Below is a small trained network, with its code and all its weights. Each question gives an input and a class and asks what happens when units are switched off, that is, made to give their printed mean instead of their output.

import numpy as np


def w(rows, s, z=0):
    codes = np.array(rows[::2]) - 128.0
    scale = np.full(codes.shape[1], s)
    scale[-1] = z or s
    return codes * scale


def f(y):
    return y / 2 * (1 + np.tanh(0.7978845608 * (y + 0.044715 * y**3)))


def log_softmax(a):
    a = a - a.max(-1, keepdims=True)
    return a - np.log(np.exp(a).sum(-1, keepdims=True))


def net(x, mask):
    res = np.array(x, float).reshape(1, 3) / 4 @ E
    y = f(res @ A[0][:, :-1].T + A[0][:, -1])
    res = res + np.where(mask, y, B[0][:, -1]) @ B[0][:, :-1]
    return log_softmax(res[-1] @ U[:, :-1].T + U[:, -1])


A, B = {}, {}
E = w([
[138,62,104,72],'x0',
[18,177,187,29],'x1',
[195,96,254,110],'x2',
],0.0076)
A[0] = w([
[160,76,112,72,197],'n0',
[14,159,129,98,243],'n1',
[157,71,166,39,109],'n2',
[158,95,11,188,149],'n3',
[95,108,119,77,113],'n4',
[68,131,171,77,109],'n5',
[236,56,31,195,126],'n6',
[74,100,104,11,97],'n7',
[132,138,129,122,92],'n8',
[77,148,114,98,177],'n9',
[132,131,232,148,129],'n10',
[146,131,170,108,107],'n11',
[38,124,114,3,197],'n12',
[172,127,159,151,122],'n13',
[131,134,252,96,126],'n14',
[132,165,75,163,147],'n15',
[121,113,129,122,116],'n16',
[175,108,161,96,177],'n17',
[210,54,235,97,202],'n18',
[170,110,171,159,124],'n19',
[144,144,140,130,124],'n20',
[126,146,148,118,88],'n21',
[139,102,158,104,107],'n22',
[148,131,176,134,139],'n23',
[88,149,184,97,62],'n24',
[105,149,65,202,182],'n25',
[114,131,136,136,135],'n26',
[131,144,97,181,251],'n27',
[98,122,125,84,106],'n28',
],0.013,0.0028)
B[0] = w([
[135,76,143,117,155],'n0',
[127,191,79,128,206],'n1',
[85,76,159,119,165],'n2',
[171,134,218,82,222],'n3',
[127,114,94,133,147],'n4',
[176,141,107,93,170],'n5',
[188,76,100,1,246],'n6',
[124,107,53,116,180],'n7',
[131,129,130,129,124],'n8',
[124,156,99,142,164],'n9',
[111,181,165,149,168],'n10',
[110,138,148,135,140],'n11',
[124,140,36,98,213],'n12',
[111,138,106,159,149],'n13',
[118,192,197,136,184],'n14',
[95,143,152,115,169],'n15',
[126,120,126,131,127],'n16',
[91,115,130,131,156],'n17',
[21,117,109,137,213],'n18',
[103,137,104,166,156],'n19',
[125,139,126,135,129],'n20',
[141,136,132,131,129],'n21',
[105,117,144,131,138],'n22',
[106,146,139,142,145],'n23',
[177,132,138,108,157],'n24',
[72,151,151,117,194],'n25',
[131,136,125,131,130],'n26',
[107,146,139,89,176],'n27',
[135,123,98,128,144],'n28',
],0.049,0.013)
U = w([
[175,203,219,120,127],'0',
[177,55,145,174,24],'1',
[79,94,250,254,5],'2',
[48,153,105,105,236],'3',
[220,106,45,131,50],'4',
[171,1,166,37,218],'5',
],0.0047,0.0019)

Each question gives the input, the list of numbers given to net, and the class t.
The units are the neurons (one row each of A and B). Each row of codes is followed by its name. A weight is (code - 128) times the scale printed after its matrix; where a second scale follows, it is the last column's (A, B and U).
mask holds one flag per neuron, in row order. A switched-off neuron (its flag False) gives its mean, the last column of its row in B, instead of its output. The means were averaged over made-up inputs and are rounded, as every weight is.
A unit's drop is (log p(t) with every unit on - log p(t) with that unit switched off) / (log p(t) with every unit on - log p(t) with every unit switched off).
The circuit of an input: a set's keep is (log p(t) with only the set's units on - log p(t) with every unit switched off) / (log p(t) with every unit on - log p(t) with every unit switched off). Starting from the 12 units with the biggest drops (on a tie, the unit counted first), units are removed one at a time, each time the one whose removal leaves the highest keep (on an exact tie, the one counted first), for as long as the keep stays at least 0.8.
units of the circuit, in order: the units of the circuit, biggest drop first
unit that matters most: the unit with the biggest drop
k most important neurons: the k neurons with the biggest drops, biggest first
drop of u: that unit's drop, to one decimal
input [0,3,6], class 2: unit that matters most	n6
input [-2,0,-3], class 0: 2 most important neurons	(n18 n6)
input [-5,2,0], class 0: units of the circuit, in order	(n18 n6)
input [-1,-2,1], class 5: 3 most important neurons	(n1 n14 n12)
input [-5,-1,3], class 2: 2 most important neurons	(n6 n12)
input [-2,0,-8], class 0: 2 most important neurons	(n3 n18)
input [-6,0,-4], class 0: units of the circuit, in order	(n18 n12)
input [-6,-3,-1], class 5: 3 most important neurons	(n14 n1 n10)
input [-7,0,0], class 0: 2 most important neurons	(n18 n12)
input [-1,1,1], class 0: 2 most important neurons	(n6 n18)
input [-5,4,7], class 2: 2 most important neurons	(n6 n18)
input [-1,1,3], class 2: 2 most important neurons	(n6 n12)
input [-6,0,1], class 0: 3 most important neurons	(n18 n2 n12)
input [-6,7,2], class 0: units of the circuit, in order	(n14)
input [6,-2,6], class 2: drop of n1	0.1
input [-7,7,3], class 0: drop of n14	0.4
input [-8,8,4], class 0: drop of n14	0.3
input [-3,-4,-8], class 5: drop of n6	0.7
